Below is a small trained network, with its code and all its weights. Each question gives an input and a target symbol and asks what happens when units are switched off, that is, made to give their printed mean instead of their output.

import numpy as np


def w(rows, s, z=0):
    codes = np.array(rows[::2]) - 128.0
    scale = np.full(codes.shape[1], s)
    scale[-1] = z or s
    return codes * scale


def norm(h):
    return h / np.sqrt((h * h).mean(-1, keepdims=True) + 1e-5)


def f(y):
    return y / 2 * (1 + np.tanh(0.7978845608 * (y + 0.044715 * y**3)))


def softmax(a):
    e = np.exp(a - a.max(-1, keepdims=True))
    return e / e.sum(-1, keepdims=True)


def log_softmax(a):
    a = a - a.max(-1, keepdims=True)
    return a - np.log(np.exp(a).sum(-1, keepdims=True))


def net(x, mask):
    ids = ['αβεζηθμστφψ'.index(c) for c in x.split()]
    T = len(ids)
    res = E[ids] + P[:T]
    u = 0
    for l in range(3):
        q, k, v = (norm(res) @ M[l].T for M in (Q, K, V))
        z = softmax(np.where(np.tri(T) > 0, q @ k.T / 3**0.5, -1e9)) @ v
        res = res + np.where(mask[u], z, O[l][:, -1]) @ O[l][:, :-1]
        u += 1
        y = f(norm(res) @ A[l][:, :-1].T + A[l][:, -1])
        res = res + np.where(mask[u : u + 4], y, B[l][:, -1]) @ B[l][:, :-1]
        u += 4
    return log_softmax(norm(res)[-1] @ U[:, :-1].T + U[:, -1])


Q, K, V, O, A, B = {}, {}, {}, {}, {}, {}
E = w([
[57,146,143,188],'α',
[139,129,111,196],'β',
[5,140,124,179],'ε',
[101,122,126,119],'ζ',
[32,127,168,70],'η',
[121,155,156,141],'θ',
[188,116,145,112],'μ',
[136,178,95,122],'σ',
[109,131,154,80],'τ',
[88,121,111,151],'φ',
[167,123,128,147],'ψ',
],0.028)
P = w([
[4,182,114,111],'0',
[81,75,42,71],'1',
[56,101,61,79],'2',
[87,114,76,52],'3',
[98,134,110,79],'4',
[93,182,145,89],'5',
[134,162,146,88],'6',
[118,125,134,93],'7',
[120,135,155,113],'8',
[147,81,156,98],'9',
[157,49,158,101],'10',
],0.0021)
Q[0] = w([
[39,70,116,147],'0.h1',
[145,127,16,71],'0.h1',
[46,141,250,141],'0.h1',
],0.011)
K[0] = w([
[104,146,78,137],'0.h1',
[56,1,206,121],'0.h1',
[111,228,69,99],'0.h1',
],0.0089)
V[0] = w([
[100,9,204,179],'0.h1',
[146,154,102,73],'0.h1',
[126,253,45,104],'0.h1',
],0.0053)
O[0] = w([
[83,190,222,142,41],'0.h1',
[106,94,146,108,132],'0.h1',
[176,1,106,69,253],'0.h1',
],0.0096,0.0025)
A[0] = w([
[173,131,167,84,130],'0.n1',
[104,34,81,159,249],'0.n2',
[67,204,254,79,209],'0.n3',
[142,229,109,156,255],'0.n4',
],0.0097,0.0019)
B[0] = w([
[120,82,124,158,139],'0.n1',
[200,124,149,131,207],'0.n2',
[215,119,156,140,255],'0.n3',
[204,2,92,75,183],'0.n4',
],0.0097,0.0065)
Q[1] = w([
[129,254,87,168],'1.h1',
[215,100,86,99],'1.h1',
[41,151,95,167],'1.h1',
],0.013)
K[1] = w([
[136,124,177,158],'1.h1',
[215,157,3,43],'1.h1',
[49,70,158,196],'1.h1',
],0.011)
V[1] = w([
[138,99,137,108],'1.h1',
[214,254,68,89],'1.h1',
[117,127,132,137],'1.h1',
],0.0089)
O[1] = w([
[254,254,169,47,251],'1.h1',
[61,14,135,185,96],'1.h1',
[92,168,153,178,88],'1.h1',
],0.0075,0.0018)
A[1] = w([
[185,115,192,92,155],'1.n1',
[176,100,127,117,165],'1.n2',
[73,126,95,52,136],'1.n3',
[2,120,168,47,253],'1.n4',
],0.012,0.0054)
B[1] = w([
[34,146,141,146,254],'1.n1',
[106,144,146,215,227],'1.n2',
[188,104,173,152,150],'1.n3',
[248,147,148,167,214],'1.n4',
],0.013,0.0071)
Q[2] = w([
[43,108,69,254],'2.h1',
[120,166,87,123],'2.h1',
[152,180,13,64],'2.h1',
],0.011)
K[2] = w([
[255,97,104,91],'2.h1',
[190,154,112,175],'2.h1',
[177,216,199,196],'2.h1',
],0.0066)
V[2] = w([
[224,132,216,100],'2.h1',
[211,119,90,142],'2.h1',
[100,253,59,232],'2.h1',
],0.0047)
O[2] = w([
[183,146,58,97,202],'2.h1',
[181,117,157,162,178],'2.h1',
[171,156,3,52,252],'2.h1',
],0.0045,0.0018)
A[2] = w([
[183,167,149,58,168],'2.n1',
[40,99,88,250,30],'2.n2',
[139,77,174,130,254],'2.n3',
[218,65,196,122,128],'2.n4',
],0.012,0.0035)
B[2] = w([
[114,124,80,59,173],'2.n1',
[161,100,126,11,253],'2.n2',
[108,68,117,172,224],'2.n3',
[54,96,181,156,250],'2.n4',
],0.011,0.0069)
U = w([
[121,192,97,189,202],'α',
[179,94,46,173,70],'β',
[229,146,108,185,80],'ε',
[29,140,156,33,44],'ζ',
[205,149,229,96,65],'η',
[45,153,181,190,83],'θ',
[127,123,143,25,88],'μ',
[94,70,139,150,166],'σ',
[1,163,159,117,104],'τ',
[95,171,76,114,253],'φ',
[158,134,83,36,122],'ψ',
],0.013,0.0065)

Each question gives the input, a string of symbols that net reads in full, and the target symbol t.
The units are the heads (3 rows each of Q, K, V and O) and the neurons (one row each of A and B). Each row of codes is followed by its name. A weight is (code - 128) times the scale printed after its matrix; where a second scale follows, it is the last column's (O, A, B and U).
mask holds one flag per unit, layer by layer, with each layer's heads first. A switched-off unit (its flag False) gives its mean, the last column of its rows in O or B, instead of its output. The means were averaged over made-up inputs and are rounded, as every weight is.
A unit's drop is (log p(t) with every unit on - log p(t) with that unit switched off) / (log p(t) with every unit on - log p(t) with every unit switched off).
The circuit of an input: a set's keep is (log p(t) with only the set's units on - log p(t) with every unit switched off) / (log p(t) with every unit on - log p(t) with every unit switched off). Starting from the 12 units with the biggest drops (on a tie, the unit counted first), units are removed one at a time, each time the one whose removal leaves the highest keep (on an exact tie, the one counted first), for as long as the keep stays at least 0.8.
circuit, biggest first: the units of the circuit, biggest drop first
unit that matters most: the unit with the biggest drop
top k neurons: the k neurons with the biggest drops, biggest first
top k neurons in layer l: the k neurons of layer l with the biggest drops, biggest first
input ζ ψ ψ ε ζ, target ζ: circuit, biggest first => (2.n2, 1.n1, 0.h1)
input ψ σ τ η, target σ: circuit, biggest first => (0.h1, 1.h1)
input η α α α ψ σ, target σ: circuit, biggest first => (1.h1)
input θ η σ η η ζ α ψ η, target σ: top 4 neurons => (2.n4, 0.n2, 2.n3, 2.n2)
input τ τ η φ φ α, target α: top 2 neurons in layer 1 => (1.n1, 1.n2)
input α θ τ θ β ζ ζ, target τ: top 4 neurons => (1.n1, 0.n4, 1.n4, 2.n1)
input η ε ζ φ, target ψ: circuit, biggest first => (0.n3, 1.h1)
input μ α α, target φ: top 4 neurons => (1.n4, 2.n4, 1.n1, 0.n4)
input τ η φ η η τ μ ψ, target μ: top 2 neurons in layer 1 => (1.n4, 1.n1)
input η μ ε ζ ε α θ θ, target σ: top 3 neurons => (0.n3, 0.n4, 1.n4)
input θ α φ β η ψ φ φ θ ψ, target ψ: top 2 neurons in layer 1 => (1.n4, 1.n1)
input ζ θ φ ζ τ η ε φ ζ ψ μ, target ζ: top 4 neurons => (1.n4, 1.n1, 2.n2, 0.n3)
input β β η α β θ ζ ζ, target ζ: top 4 neurons => (0.n3, 2.n2, 1.n4, 1.n1)
input ε θ σ ε σ ε β, target σ: top 2 neurons in layer 2 => (2.n2, 2.n4)
input μ η β φ, target φ: unit that matters most => 0.n3
input θ β σ α β, target σ: top 2 neurons => (1.n4, 2.n2)
input α β ε α η ζ μ, target μ: top 3 neurons in layer 1 => (1.n4, 1.n1, 1.n3)
input η μ θ σ μ, target σ: top 3 neurons => (0.n1, 2.n3, 2.n1)
input ζ φ η τ φ μ, target μ: top 3 neurons in layer 0 => (0.n3, 0.n1, 0.n2)
input η φ α ζ φ, target φ: top neuron => (2.n2)
input θ μ ε η η τ τ ζ η β ψ, target μ: top 3 neurons => (2.n2, 1.n4, 0.n3)
